Below is a small trained network, with its code and all its weights. Each question gives an input and a class and asks what happens when units are switched off, that is, made to give their printed mean instead of their output.

import numpy as np


def w(rows, s, z=0):
    codes = np.array(rows[::2]) - 128.0
    scale = np.full(codes.shape[1], s)
    scale[-1] = z or s
    return codes * scale


def norm(h):
    return h / np.sqrt((h * h).mean(-1, keepdims=True) + 1e-5)


def f(y):
    return y / 2 * (1 + np.tanh(0.7978845608 * (y + 0.044715 * y**3)))


def log_softmax(a):
    a = a - a.max(-1, keepdims=True)
    return a - np.log(np.exp(a).sum(-1, keepdims=True))


def net(x, mask):
    res = np.array(x, float).reshape(1, 6) / 4 @ E
    u = 0
    for l in range(2):
        y = f(norm(res) @ A[l][:, :-1].T + A[l][:, -1])
        res = res + np.where(mask[u : u + 7], y, B[l][:, -1]) @ B[l][:, :-1]
        u += 7
    return log_softmax(norm(res)[-1] @ U[:, :-1].T + U[:, -1])


A, B = {}, {}
E = w([
[132,125,131,142,143,133,135,140,101],'x0',
[143,2,103,125,129,120,110,31,97],'x1',
[46,159,119,70,206,237,120,94,158],'x2',
[68,97,71,150,101,158,215,138,185],'x3',
[68,150,162,166,67,90,46,95,113],'x4',
[82,139,240,183,169,61,228,56,162],'x5',
],0.0057)
A[0] = w([
[38,165,116,136,191,218,109,89,103,134],'0.n1',
[41,143,157,173,89,110,45,111,84,5],'0.n2',
[89,82,97,144,85,176,210,158,141,92],'0.n3',
[147,187,146,134,183,208,114,96,129,67],'0.n4',
[135,25,98,105,166,125,111,30,102,77],'0.n5',
[69,118,248,158,113,118,151,114,133,148],'0.n6',
[199,141,114,86,253,70,95,124,141,174],'0.n7',
],0.0081,0.0017)
B[0] = w([
[158,45,191,93,120,41,129,190,127,254],'0.n1',
[155,39,90,220,93,254,246,209,140,212],'0.n2',
[178,154,209,183,99,189,10,80,163,204],'0.n3',
[52,110,136,83,87,108,113,176,167,187],'0.n4',
[26,209,129,103,42,99,192,86,58,251],'0.n5',
[174,157,38,124,245,156,84,124,164,234],'0.n6',
[142,103,177,242,120,253,148,112,188,203],'0.n7',
],0.0071,0.0046)
A[1] = w([
[103,111,53,109,94,133,53,196,88,146],'1.n1',
[96,254,150,121,126,117,132,210,132,61],'1.n2',
[138,111,157,111,89,60,124,163,123,173],'1.n3',
[163,103,122,122,117,194,232,175,162,18],'1.n4',
[98,104,171,183,77,186,113,118,191,165],'1.n5',
[200,126,88,157,114,41,159,154,123,110],'1.n6',
[163,113,163,138,163,119,51,81,93,254],'1.n7',
],0.0095,0.00085)
B[1] = w([
[147,177,119,176,225,31,163,71,228,235],'1.n1',
[63,188,103,112,37,112,101,22,32,215],'1.n2',
[54,121,110,113,109,227,254,199,127,160],'1.n3',
[93,82,58,155,124,150,219,97,77,233],'1.n4',
[235,124,148,173,97,220,10,192,69,254],'1.n5',
[64,42,226,42,129,146,140,129,210,190],'1.n6',
[108,154,142,123,138,131,36,93,92,146],'1.n7',
],0.0077,0.0056)
U = w([
[27,191,100,135,32,83,166,57,17,139],'0',
[138,86,97,212,128,175,192,170,95,139],'1',
[144,180,102,190,254,21,131,89,199,93],'2',
[174,147,200,176,102,155,43,143,93,75],'3',
[67,63,217,45,87,93,166,237,178,2],'4',
[100,136,145,177,104,139,153,138,117,228],'5',
],0.0092,0.003)

Each question gives the input, the list of numbers given to net, and the class t.
The units are the neurons (one row each of A and B). Each row of codes is followed by its name. A weight is (code - 128) times the scale printed after its matrix; where a second scale follows, it is the last column's (A, B and U).
mask holds one flag per neuron, layer by layer. A switched-off neuron (its flag False) gives its mean, the last column of its row in B, instead of its output. The means were averaged over made-up inputs and are rounded, as every weight is.
A unit's drop is (log p(t) with every unit on - log p(t) with that unit switched off) / (log p(t) with every unit on - log p(t) with every unit switched off).
The circuit of an input: a set's keep is (log p(t) with only the set's units on - log p(t) with every unit switched off) / (log p(t) with every unit on - log p(t) with every unit switched off). Starting from the 12 units with the biggest drops (on a tie, the unit counted first), units are removed one at a time, each time the one whose removal leaves the highest keep (on an exact tie, the one counted first), for as long as the keep stays at least 0.8.
units of the circuit, in order: the units of the circuit, biggest drop first
k most important neurons: the k neurons with the biggest drops, biggest first
k most important neurons of layer l: the k neurons of layer l with the biggest drops, biggest first
input [3,-8,-7,-7,-8,4], class 0: units of the circuit, in order : [1.n2]
input [-6,-2,0,6,1,-5], class 3: units of the circuit, in order : [0.n3; 1.n5]
input [6,1,-8,-6,0,-3], class 4: 2 most important neurons : [1.n6; 0.n3]
input [5,-4,-6,6,7,2], class 1: units of the circuit, in order : [0.n2; 0.n6]
input [4,6,3,7,5,0], class 3: 4 most important neurons : [0.n3; 1.n5; 1.n4; 1.n2]
input [3,3,-6,5,0,1], class 4: 2 most important neurons : [0.n7; 1.n6]
input [8,-4,8,-2,7,-2], class 4: 3 most important neurons of layer 0 : [0.n1; 0.n4; 0.n7]
input [7,5,-1,4,-1,8], class 2: 2 most important neurons : [0.n6; 1.n2]
input [-4,6,3,2,-2,7], class 2: 3 most important neurons of layer 0 : [0.n6; 0.n2; 0.n4]
input [4,-6,8,1,3,-1], class 4: 2 most important neurons of layer 0 : [0.n1; 0.n5]
input [3,6,-8,-1,2,-8], class 2: 2 most important neurons : [1.n1; 0.n1]
input [-2,1,7,0,5,2], class 4: 2 most important neurons : [0.n1; 0.n7]
input [-5,3,-8,-7,-7,1], class 4: 3 most important neurons : [1.n6; 0.n3; 0.n2]
input [-7,-6,-3,7,6,5], class 3: units of the circuit, in order : [1.n5]
input [7,-7,7,-4,-5,-7], class 0: 2 most important neurons : [1.n2; 0.n6]
input [5,1,-7,1,8,8], class 1: 4 most important neurons : [0.n2; 1.n1; 0.n1; 0.n3]
input [-3,-2,1,0,0,-3], class 2: 2 most important neurons : [1.n1; 0.n5]
input [-5,-5,8,-1,7,-7], class 4: 3 most important neurons : [0.n1; 0.n6; 0.n4]
input [-1,0,-7,4,2,-8], class 2: 2 most important neurons : [1.n1; 0.n1]
input [-5,3,-3,0,6,-3], class 1: units of the circuit, in order : [0.n2]
input [3,2,4,5,4,-8], class 2: 2 most important neurons : [1.n1; 0.n7]
input [7,0,-8,2,-4,0], class 4: 2 most important neurons : [1.n6; 0.n2]
input [-3,5,-8,4,7,-7], class 4: units of the circuit, in order : [1.n6; 0.n7]
input [-4,-7,1,8,-4,-6], class 3: 2 most important neurons of layer 1 : [1.n5; 1.n3]
input [-3,7,-3,-7,-7,-3], class 0: 3 most important neurons of layer 0 : [0.n5; 0.n3; 0.n2]
input [-1,-3,0,3,-2,6], class 2: 4 most important neurons of layer 0 : [0.n6; 0.n5; 0.n2; 0.n7]
input [-3,1,4,0,4,-1], class 1: most important neuron of layer 1 : [1.n4]
